Here is a tiny trained network, its code and every weight. The questions are about switching its units off for an input and a class, where a switched-off unit gives its printed mean instead of its output.

import numpy as np


def w(rows, s, z=0):
    codes = np.array(rows[::2]) - 128.0
    scale = np.full(codes.shape[1], s)
    scale[-1] = z or s
    return codes * scale


def f(y):
    return np.maximum(y, 0)


def log_softmax(a):
    a = a - a.max(-1, keepdims=True)
    return a - np.log(np.exp(a).sum(-1, keepdims=True))


def net(x, mask):
    res = np.array(x, float).reshape(1, 6) / 4 @ E
    y = f(res @ A[0][:, :-1].T + A[0][:, -1])
    res = res + np.where(mask, y, B[0][:, -1]) @ B[0][:, :-1]
    return log_softmax(res[-1] @ U[:, :-1].T + U[:, -1])


A, B = {}, {}
E = w([
[95,142,97,139,137,104,129,129,106,109,82,6],'x0',
[125,130,129,128,129,126,127,128,125,128,129,128],'x1',
[99,151,237,95,93,129,138,250,172,137,118,125],'x2',
[142,172,175,53,201,156,94,93,81,103,31,175],'x3',
[129,127,130,128,124,125,127,126,127,127,128,127],'x4',
[130,128,126,128,130,129,128,130,130,128,127,129],'x5',
],0.013)
A[0] = w([
[126,128,125,137,122,130,131,164,139,131,195,138,27],'n0',
[145,119,59,132,134,131,123,37,120,121,118,182,47],'n1',
[115,146,111,120,128,130,123,137,108,118,98,146,156],'n2',
[107,134,152,125,121,119,128,135,109,131,92,121,73],'n3',
[125,142,118,139,115,102,98,146,110,124,155,138,106],'n4',
[133,123,139,131,114,121,122,113,126,130,199,237,200],'n5',
[134,125,50,144,127,127,144,137,142,132,149,75,147],'n6',
[122,129,136,131,123,126,133,158,131,135,141,120,124],'n7',
[120,123,170,126,131,136,135,173,138,130,145,83,54],'n8',
[114,126,98,135,130,120,92,88,111,124,169,94,160],'n9',
[133,138,233,100,135,135,109,141,128,123,72,225,124],'n10',
[141,127,110,131,120,127,125,123,133,124,200,230,63],'n11',
[130,127,102,129,143,129,127,84,121,125,141,142,193],'n12',
[132,138,149,104,152,131,110,99,106,115,4,143,98],'n13',
[116,113,126,149,109,124,138,151,129,144,190,122,92],'n14',
[124,137,185,122,119,125,132,208,143,130,110,75,95],'n15',
[138,105,120,137,124,139,128,119,140,140,175,192,89],'n16',
[130,135,137,110,146,134,119,93,111,119,38,137,7],'n17',
[136,123,89,130,126,122,123,63,116,121,134,151,191],'n18',
[148,123,140,126,143,131,153,130,116,120,142,107,114],'n19',
[126,130,123,128,141,127,126,120,120,127,112,126,88],'n20',
],0.018,0.015)
B[0] = w([
[164,140,192,114,173,133,139,88,123,126,80,131,154],'n0',
[134,108,223,115,188,153,130,67,133,124,94,114,201],'n1',
[157,58,124,135,124,149,110,114,119,131,115,134,162],'n2',
[142,91,143,124,131,144,141,103,123,113,103,133,145],'n3',
[116,146,127,126,125,129,155,107,124,110,130,138,139],'n4',
[123,142,238,107,186,140,84,67,131,118,137,90,233],'n5',
[144,110,68,134,104,126,166,161,126,130,110,189,213],'n6',
[117,188,114,128,132,134,118,122,126,155,161,109,156],'n7',
[121,135,129,136,91,101,100,167,125,98,164,104,167],'n8',
[152,139,63,114,130,122,185,141,140,155,119,167,190],'n9',
[152,85,8,131,140,134,225,114,123,147,58,183,250],'n10',
[124,150,108,147,74,102,82,180,110,128,166,97,188],'n11',
[106,123,100,133,81,114,132,174,148,123,151,120,192],'n12',
[114,161,252,123,153,132,77,104,148,133,173,92,221],'n13',
[104,112,167,119,140,139,64,112,112,114,120,82,181],'n14',
[120,146,209,132,142,133,46,105,129,125,166,100,213],'n15',
[108,141,141,136,91,120,101,178,148,117,147,116,173],'n16',
[105,162,101,146,67,94,72,196,115,107,185,91,172],'n17',
[110,159,110,143,85,111,78,177,109,122,156,104,209],'n18',
[89,176,122,129,144,135,129,129,121,162,112,148,132],'n19',
[138,136,135,130,103,118,93,135,135,116,121,141,136],'n20',
],0.017,0.025)
U = w([
[94,185,140,143,42,96,83,245,125,104,189,100,248],'0',
[132,147,213,82,210,176,102,70,115,101,105,100,131],'1',
[178,93,49,119,119,156,255,176,120,150,53,205,117],'2',
],0.0099,0.0012)

Each question gives the input, the list of numbers given to net, and the class t.
The units are the neurons (one row each of A and B). Each row of codes is followed by its name. A weight is (code - 128) times the scale printed after its matrix; where a second scale follows, it is the last column's (A, B and U).
mask holds one flag per neuron, in row order. A switched-off neuron (its flag False) gives its mean, the last column of its row in B, instead of its output. The means were averaged over made-up inputs and are rounded, as every weight is.
A unit's drop is (log p(t) with every unit on - log p(t) with that unit switched off) / (log p(t) with every unit on - log p(t) with every unit switched off).
The circuit of an input: a set's keep is (log p(t) with only the set's units on - log p(t) with every unit switched off) / (log p(t) with every unit on - log p(t) with every unit switched off). Starting from the 12 units with the biggest drops (on a tie, the unit counted first), units are removed one at a time, each time the one whose removal leaves the highest keep (on an exact tie, the one counted first), for as long as the keep stays at least 0.8.
circuit, biggest first: the units of the circuit, biggest drop first
most important unit: the unit with the biggest drop
k most important neurons: the k neurons with the biggest drops, biggest first
drop of u: that unit's drop, to one decimal
input [-2,4,4,0,-8,-4], class 1: most important unit => n6
input [-8,-7,8,0,6,-5], class 1: 3 most important neurons => n5, n15, n6
input [-7,6,4,-7,-5,5], class 1: 2 most important neurons => n5, n0
input [-8,8,4,-5,-7,6], class 1: 2 most important neurons => n5, n0
input [-2,7,5,0,-2,-2], class 1: 2 most important neurons => n15, n6
input [4,-8,-8,8,-7,-4], class 0: 2 most important neurons => n17, n18
input [-2,-1,5,0,8,5], class 1: 3 most important neurons => n15, n6, n9
input [-4,-4,1,5,0,-7], class 2: 2 most important neurons => n10, n15
input [5,0,-8,8,0,6], class 0: 3 most important neurons => n17, n18, n12
input [-7,-3,1,-2,3,-4], class 1: 3 most important neurons => n5, n17, n18
input [-5,3,4,1,1,2], class 2: 2 most important neurons => n10, n13
input [-8,6,-7,-2,3,-8], class 0: 2 most important neurons => n11, n18
input [-7,-8,-8,-2,-6,-2], class 0: drop of n11 => 7.8
input [2,1,-1,6,6,6], class 0: circuit, biggest first => n17
input [1,-4,-6,-2,-6,5], class 2: drop of n9 => 0.1
input [-4,-1,1,-3,-5,-7], class 1: drop of n12 => 0.1
